Here are made-up objects, facts about them, and rows of numbers that follow some of those facts. Name the object behind each unnamed row.

How the objects are related:
brute ξ stomis; brute ξ dretam; brute ξ skeflus; brute ξ daskenak; brute ξ pada; brute ξ vigroduk
brute ξ nagevem; brute ξ zubodis; drosi ξ dalogro; drosi ξ plodri; drosi ξ feko; bises ξ gromidil
grizu ξ brobram; grizu ξ dridrun; grizu ξ stomis; grizu ξ feros; grizu ξ vigrin; stano ξ loda
stano ξ plodri; stano ξ pada; stano ξ zozor; festo ξ mefloflok; festo ξ dretam; festo ξ tekiskis
bestol ξ gruklofla; bestol ξ doskin; bestol ξ tusus; bestol ξ trubrul; bestol ξ baplem; bestol ξ vigroduk
gudek ξ kuflo; gudek ξ modegro; gudek ξ stedir; gudek ξ klidra; bagri ξ zegra; bagri ξ dretam
bagri ξ dotok; bagri ξ ligri; bagri ξ tusis; miragrum ξ bazu; miragrum ξ vostik; miragrum ξ natir
miragrum ξ zako; miragrum ξ pobas; flutra ξ bagre; flutra ξ stuklastu; flutra ξ gaklagol; flutra ξ bakla
flutra ξ fluflam; lurudrus ξ gratra; lurudrus ξ zako; pluvom ξ tudrakul; pluvom ξ zegra; pluvom ξ brugor
pluvom ξ zarik; pluvom ξ doskin; pluvom ξ dribres; pluvom ξ zegun; pluvom ξ dretam; pluvom ξ plotal
pluvom ξ vigroduk; pluvom ξ druvos; klipom ξ skedutek; klipom ξ nagevem; stobrol ξ bridrom; stobrol ξ stomis
stobrol ξ kagim; stobrol ξ gatrul; togris ξ klalu; togris ξ dridrun; togris ξ kagim; togris ξ vonok
togris ξ skiklus; grutrasa ξ skonik; grutrasa ξ sosus; sereklur ξ dalogro; sereklur ξ kagim; sereklur ξ moklodro
sereklur ξ nagevem; gobam ξ gufan; vivu ξ draklel; vivu ξ nagevem; vivu ξ druvos; vikleve ξ plakur
vikleve ξ keza; vikleve ξ bimo; vikleve ξ klidra; gogu ξ brabrim; flude ξ modegro; flude ξ trubrul
flude ξ pludrum; flude ξ nupak; flude ξ klorok; flude ξ druvos; kludrilum ξ natir; kludrilum ξ feros
kludrilum ξ gratra; daki ξ dalogro; daki ξ draklel; daki ξ keza; daki ξ gredu; daki ξ bridruklel
daki ξ tebros; daki ξ brulu; daki ξ dotok; futrek ξ skonik; futrek ξ tudrakul; futrek ξ bridrom
futrek ξ grabreplol; futrek ξ trubrul; futrek ξ bakla; flusken ξ brugor; flusken ξ gaklagol; flusken ξ tuklas
flusken ξ plotal; flusken ξ seklos; pasalan ξ skedutek; grudun ξ kuflo; grudun ξ geka; grudun ξ zaklis
pleplo ξ faskes; pleplo ξ gaklagol; pleplo ξ fluflam; fluki ξ dridrun; fluki ξ dipar; fubri ξ gromidil
fubri ξ grabreplol; fubri ξ tuklas; fubri ξ klidra; kasku ξ moklodro; grusitrum ξ dalogro; grusitrum ξ skonik
grusitrum ξ plotal; runos ξ plodu; runos ξ doskin; runos ξ zubodis; dustuflal ξ gesol; dustuflal ξ zegra
dustuflal ξ bridruklel; dustuflal ξ dotok; dustuflal ξ pada; dustuflal ξ fluplur; plafi ξ dalogro; plafi ξ plakur
plafi ξ plodrafi; dreskis ξ plibra; dreskis ξ stomis; dreskis ξ klidra; dreskis ξ sosus; nugar ξ tridro
nugar ξ troklum; nugar ξ stokal; boplipos ξ trazu; boplipos ξ modegro; boplipos ξ tatris; boplipos ξ plesal
boplipos ξ biger; baklun ξ keza; baklun ξ tatris; baklun ξ bimo; baklun ξ dotok; baklun ξ daskenak
pebretrem ξ bridruklel; pebretrem ξ tatris; pebretrem ξ trigrel; pebretrem ξ stokal; pebretrem ξ zako; klagam ξ bazu
klagam ξ vokudum; klagam ξ plibra; klagam ξ stedir; klagam ξ piple; kluropel ξ skonik; kluropel ξ vokudum
kluropel ξ klidra; kluropel ξ zilazi; poske ξ kuflo; poske ξ grabreplol; poske ξ plesal; poske ξ stutan
nagevem τ a; bridrom τ a; gromidil τ a; kagim τ a; pobas τ a; sosus τ c
brute τ a; fluflam τ c; vigroduk τ b; grabreplol τ c; mefloflok τ a; seklos τ b
zarik τ a; stomis τ a; drosi τ c; gredu τ c; skonik τ c; bises τ c
grizu τ c; stano τ c; festo τ c; bestol τ c; lekluk τ c; driplakla τ c
duful τ c; vokudum τ a; bakla τ c; brobram τ c; gruklofla τ c; zozor τ c
gudek τ b; baplem τ c; klorok τ c; troklum τ b; stokal τ a; bagri τ a
bimo τ b; gaklagol τ c; druvos τ b; miragrum τ c; flutra τ c; bridruklel τ a
plesal τ a; brulu τ b; gatrul τ a; lurudrus τ b; tatris τ b; kuflo τ a
brabrim τ b; zubodis τ c; bazu τ c; pluvom τ a; bruror τ a; pludrum τ c
klalu τ a; brugor τ a; fleklu τ b; klipom τ a; stobrol τ c; plibra τ a
zokefle τ b; dretam τ c; togris τ a; modegro τ c; grutrasa τ c; gufan τ a
plakur τ c; vostik τ c; klidra τ b; dipar τ a; sereklur τ c; gobam τ b
trigrel τ b; geka τ a; tuklas τ a; trazu τ c; plodrafi τ a; dalogro τ c
skiklus τ c; vivu τ a; dribres τ a; vikleve τ c; ligri τ c; gogu τ b
plodu τ b; flude τ a; zako τ c; kludrilum τ b; feko τ b; stuklastu τ c
dukler τ b; tudrakul τ a; tridro τ b; fluplur τ a; daskenak τ b; dotok τ a
daki τ c; stedir τ c; futrek τ a; flusken τ a; pasalan τ a; grudun τ a
piple τ a; pleplo τ c; nupak τ b; plodri τ a; vonok τ b; fluki τ b
grolor τ b; faskes τ b; furebon τ a; tusis τ a; soplir τ a; skeflus τ a
fubri τ b; zilazi τ b; zegra τ a; pada τ a; ragor τ a; draklel τ b
tekiskis τ a; brepla τ a; begis τ b; plotal τ a; tusus τ c; kasku τ b
loda τ c; biger τ a; grusitrum τ c; zaklis τ a; runos τ c; moklodro τ c
dustuflal τ b; keza τ b; doskin τ a; gratra τ c; plafi τ a; bebanes τ c
zegun τ a; dreskis τ b; skedutek τ c; nugar τ c; klaklil τ b; boplipos τ c
dridrun τ c; natir τ a; stutan τ c; baklun τ b; trubrul τ a; pebretrem τ b
bagre τ a; klagam τ c; fiklik τ a; kluropel τ a; tebros τ c; poske τ a
gesol τ c; feros τ c; vigrin τ b

Named rows:
geka: -12,24,-14,2,16,8,-6,22,13,3,-12,39,-26,8,-31,6,-19,-23,37,-48,-16,6,1,41,-9,-25,-4,-24,-37,-2,-32,38,2,59,30,34,-26,3
nagevem: -13,40,-20,54,-1,12,-26,24,14,10,8,41,-25,0,-29,-8,-12,-41,48,-52,-15,3,6,28,8,-31,-4,-4,-55,-1,-24,41,2,53,19,10,-36,19
kluropel: -1,15,-17,10,27,14,-17,11,-41,8,34,22,-16,8,-9,21,-20,-16,33,-31,-28,-18,-31,32,23,-20,-14,-29,-66,33,-33,13,27,60,17,60,-50,23
kuflo: 0,26,-24,6,27,1,-18,8,16,-6,7,33,-34,5,-39,1,-13,-17,37,-55,-11,0,-1,42,12,-20,-10,-26,-56,-3,-26,29,6,74,15,40,-19,-3
gufan: -5,26,-26,2,24,-2,-16,24,12,-7,3,32,-35,4,-42,8,-10,-26,38,-58,-19,10,5,34,2,-23,-8,-23,-48,-6,-17,29,3,68,22,23,-20,6
zegra: -18,27,-10,-11,16,6,-3,34,15,5,-13,23,-25,9,-32,-3,-21,-13,35,-46,-20,3,9,53,-12,-35,-1,-15,-41,0,-25,34,3,58,29,21,-23,8
poske: -5,12,-10,5,21,14,4,7,2,7,4,34,-13,0,-25,9,-17,-8,12,-34,-27,-17,-23,42,9,-41,-5,-7,-61,16,-36,22,34,62,21,49,-48,12
doskin: -10,28,-12,-7,12,10,2,22,16,7,-8,26,-24,4,-31,4,-18,-25,33,-43,-18,13,9,50,-10,-34,-5,-14,-39,-1,-23,38,5,56,31,21,-25,7
dribres: -13,23,-12,0,15,9,-2,25,11,3,-10,32,-26,8,-31,4,-19,-26,37,-47,-18,9,4,45,-11,-27,-7,-21,-36,0,-27,39,1,58,29,27,-23,5
pebretrem: -23,-29,-20,-9,27,-34,-21,46,12,-3,-14,32,-1,-29,-34,-15,-72,-27,10,-29,-81,-9,-9,-18,-5,-45,40,-16,-43,-39,29,6,15,65,0,41,-48,35
zokefle: -5,-11,-24,10,14,-31,-13,18,11,10,-10,30,-12,-29,-24,-21,-63,-53,25,-18,-51,17,21,10,-1,-16,24,-38,-31,-38,25,30,-20,65,5,40,-13,31
gogu: -7,-26,-25,6,14,-12,7,31,6,11,-10,33,12,-32,-16,-10,-54,-47,0,-9,-76,5,-2,1,-10,-44,14,-12,-43,-17,15,17,17,63,-2,40,-28,37
kasku: 2,-30,-42,35,20,-12,-6,32,-4,1,7,42,-6,-40,-22,-14,-42,-59,13,-20,-81,8,0,-21,0,-34,9,-17,-57,-17,21,5,17,64,-3,23,-20,45
nupak: -6,-8,-23,8,13,-30,-13,16,13,13,-10,26,-12,-30,-24,-21,-64,-54,26,-15,-49,17,20,13,1,-18,23,-37,-35,-38,25,31,-21,65,5,40,-15,29
kludrilum: -20,-21,-25,-4,11,-26,-24,44,13,-9,-5,44,16,-28,-23,17,-66,-62,6,-28,-76,12,-19,-32,-4,-43,15,-10,-34,-40,28,17,28,67,-10,53,-56,31
druvos: -2,-5,-23,17,10,-27,-10,14,17,14,-6,23,-10,-35,-25,-26,-62,-55,23,-13,-52,15,27,13,3,-21,22,-28,-37,-36,27,30,-19,64,3,33,-14,35
drosi: 11,-20,-50,30,52,-34,-4,56,0,7,9,29,-38,-25,-27,-8,-19,-36,56,-27,-61,27,-11,-23,11,-66,-2,-24,-36,51,-18,-53,-17,53,23,32,-33,37
gruklofla: 10,6,-28,10,30,-35,2,25,51,22,-20,30,-25,-17,-33,-13,-33,-37,49,-22,-24,48,7,21,5,-59,-2,-20,-6,23,-27,-10,-41,60,16,63,-29,6
brobram: 7,5,-30,15,30,-35,2,26,53,17,-22,36,-25,-17,-33,-12,-31,-43,48,-24,-24,48,3,14,7,-57,-2,-20,-4,19,-29,-10,-39,59,20,65,-32,6
skiklus: 19,5,-42,19,39,-43,-15,24,49,8,-8,34,-35,-21,-44,-10,-25,-42,54,-33,-25,50,5,4,19,-54,-9,-23,-16,15,-17,-17,-40,67,11,58,-23,6
fluflam: 17,7,-39,1,38,-41,-6,23,50,10,-3,16,-32,-22,-43,1,-25,-45,52,-29,-24,57,9,11,17,-56,-12,-24,-14,16,-9,-20,-40,70,14,55,-23,12

Name these rows:
No name comes twice in this set of rows, the named rows included.
-3,28,-15,82,-1,16,-5,-3,16,15,17,60,-31,-17,-36,-17,-3,-34,26,-46,-34,-21,-6,8,15,-49,11,17,-76,2,-15,19,29,37,36,-3,-61,39 -> klipom
-10,19,-11,23,8,20,11,21,19,11,3,28,-14,-12,-34,-6,-9,-14,10,-35,-41,-13,-3,33,2,-64,0,21,-68,15,-20,20,35,48,27,2,-49,31 -> brute
9,-1,-30,26,35,-31,-21,22,29,17,6,29,-9,-22,-27,0,-35,-33,41,-16,-36,27,-26,-3,34,-67,-5,-12,-28,34,-24,-26,-14,64,1,84,-66,16 -> klagam
2,18,-22,-27,32,10,7,20,-8,-9,26,2,-24,-8,-34,37,-4,-28,15,-35,-39,9,-6,31,6,-41,-21,-9,-60,18,-2,5,36,59,29,10,-37,35 -> flusken
7,-22,-30,26,51,-27,-4,33,17,24,-6,32,-19,-14,-21,-32,-39,5,41,-13,-44,-2,-27,15,26,-67,11,-20,-38,53,-49,-38,-18,68,6,81,-45,10 -> vikleve
3,22,-27,57,10,14,-7,8,21,0,16,49,-29,-15,-39,-2,3,-30,19,-50,-35,-13,-10,12,14,-45,-8,13,-76,9,-19,17,34,57,19,8,-43,26 -> pasalan
0,-21,-47,26,59,-36,-19,66,20,7,-1,22,-33,-20,-37,-34,-32,-4,52,-30,-61,9,-7,-6,17,-78,12,-12,-44,44,-23,-55,-22,66,11,30,-36,28 -> daki
4,-23,-28,31,16,-10,-17,9,-12,16,17,31,14,-29,-3,-8,-61,-46,10,1,-64,-7,-18,3,25,-25,6,-23,-58,-6,6,16,16,73,-19,77,-37,34 -> dreskis
-19,-3,-22,17,30,16,1,54,-45,1,6,44,-33,8,-14,5,-13,-18,44,-48,-50,-18,-19,9,-16,-36,2,-27,-56,33,-37,4,28,40,38,10,-36,31 -> plafi
-3,23,-13,-8,18,16,-7,16,-25,7,33,6,-12,-2,-16,38,-13,-29,23,-29,-32,2,-17,31,17,-32,-22,-14,-59,27,-13,14,30,55,23,34,-53,35 -> futrek
-13,29,-17,53,3,21,-15,26,5,11,23,35,-16,-11,-26,-8,-11,-27,27,-43,-37,-16,-6,18,14,-52,-5,18,-71,16,-15,23,27,47,20,4,-57,34 -> vivu
-8,-3,-31,2,36,-42,-24,47,47,-1,-8,39,-9,-18,-39,16,-41,-40,38,-36,-47,36,-31,-28,18,-78,2,-5,-16,16,-11,-33,-2,61,8,74,-79,17 -> miragrum
-23,23,-6,-11,28,0,-9,34,11,5,10,3,-26,-3,-42,-10,-28,12,19,-41,-41,-21,2,41,11,-57,20,6,-72,6,-2,10,22,52,31,-1,-53,33 -> bagri
10,2,-35,43,23,-27,-13,24,34,17,11,37,-10,-30,-25,5,-28,-54,43,-20,-43,36,-21,-20,27,-72,-8,-3,-29,32,-14,-29,-8,53,9,62,-68,30 -> stobrol

Now the same objects, written a new way:
Some objects and their rows:
feros: 4,9,31,-80,-68,2,62,23,-34,42,-21,-4,-5,1
tusus: 28,1,26,-86,-53,0,65,23,-54,43,-10,15,4,0
tatris: -13,39,18,-34,-50,-19,46,-29,-2,30,29,45,35,17
keza: -4,40,16,-27,-49,-12,37,-32,-18,38,34,48,40,21
dretam: 33,13,25,-102,-30,-11,74,21,-62,40,-17,31,17,6
pluvom: 69,30,42,-106,18,55,26,23,4,12,-18,77,42,50
plotal: 47,12,22,-84,-14,54,-3,2,-13,33,19,51,7,5
bebanes: 23,4,26,-81,-58,1,61,21,-56,46,-10,10,3,2
troklum: -8,21,19,-33,-66,-4,49,-22,-2,27,29,54,32,2
bridruklel: 20,42,22,-92,2,31,-3,-8,2,36,8,37,2,17
seklos: 0,14,17,-32,-65,-1,49,-19,-9,25,32,59,33,1
gatrul: 29,12,23,-86,-25,49,2,5,11,27,12,41,-5,-3
nagevem: 17,9,30,-107,-39,85,15,5,4,29,-18,73,6,-20
vivu: 34,30,48,-101,-24,95,22,21,14,21,-39,71,31,34
tridro: -7,22,19,-31,-65,-4,49,-21,-3,27,27,55,31,3
skeflus: 31,16,23,-92,-15,43,4,2,7,26,11,47,-1,-3
bazu: 15,8,29,-76,-60,-1,61,25,-44,43,-12,-2,-1,6
gredu: 20,11,24,-82,-54,2,58,17,-62,52,-10,9,5,6
loda: 21,8,25,-82,-54,2,61,22,-57,46,-10,12,4,2
grutrasa: 67,-5,48,-43,-78,49,52,48,-61,43,-16,1,31,65
mefloflok: 33,18,22,-93,-10,40,4,2,6,25,11,47,0,1

Rows to name:
No name comes twice in this set of rows, the named rows included.
37,6,24,-82,-24,52,2,6,10,26,12,41,-4,-3 -> bridrom
43,7,24,-73,-21,47,-3,5,5,25,23,33,-4,6 -> vokudum
27,0,27,-79,-57,-2,63,25,-53,42,-6,9,3,5 -> stutan
9,23,22,-66,-83,56,31,5,-101,84,-18,15,16,19 -> dalogro
2,24,52,-76,-108,101,58,31,-65,65,-71,31,36,38 -> sereklur
-27,77,42,-31,-46,-7,52,-19,26,26,-10,28,54,74 -> pebretrem
23,20,25,-87,-19,40,-1,2,14,27,10,33,-6,2 -> pobas
3,11,19,-22,-71,2,44,-18,-10,26,38,52,32,4 -> zilazi
51,8,49,-66,-56,19,71,47,-36,30,-29,2,28,57 -> bises
41,12,44,5,-65,6,53,14,19,4,28,30,55,73 -> gudek
46,7,24,-88,-13,44,7,7,6,21,15,50,3,1 -> trubrul
29,26,24,-98,-4,38,4,-3,2,30,8,49,5,5 -> pada
34,-2,23,2,-70,-5,37,-7,-7,20,57,33,34,27 -> klidra
36,29,48,-73,-40,3,70,40,-31,33,-33,-4,25,67 -> boplipos

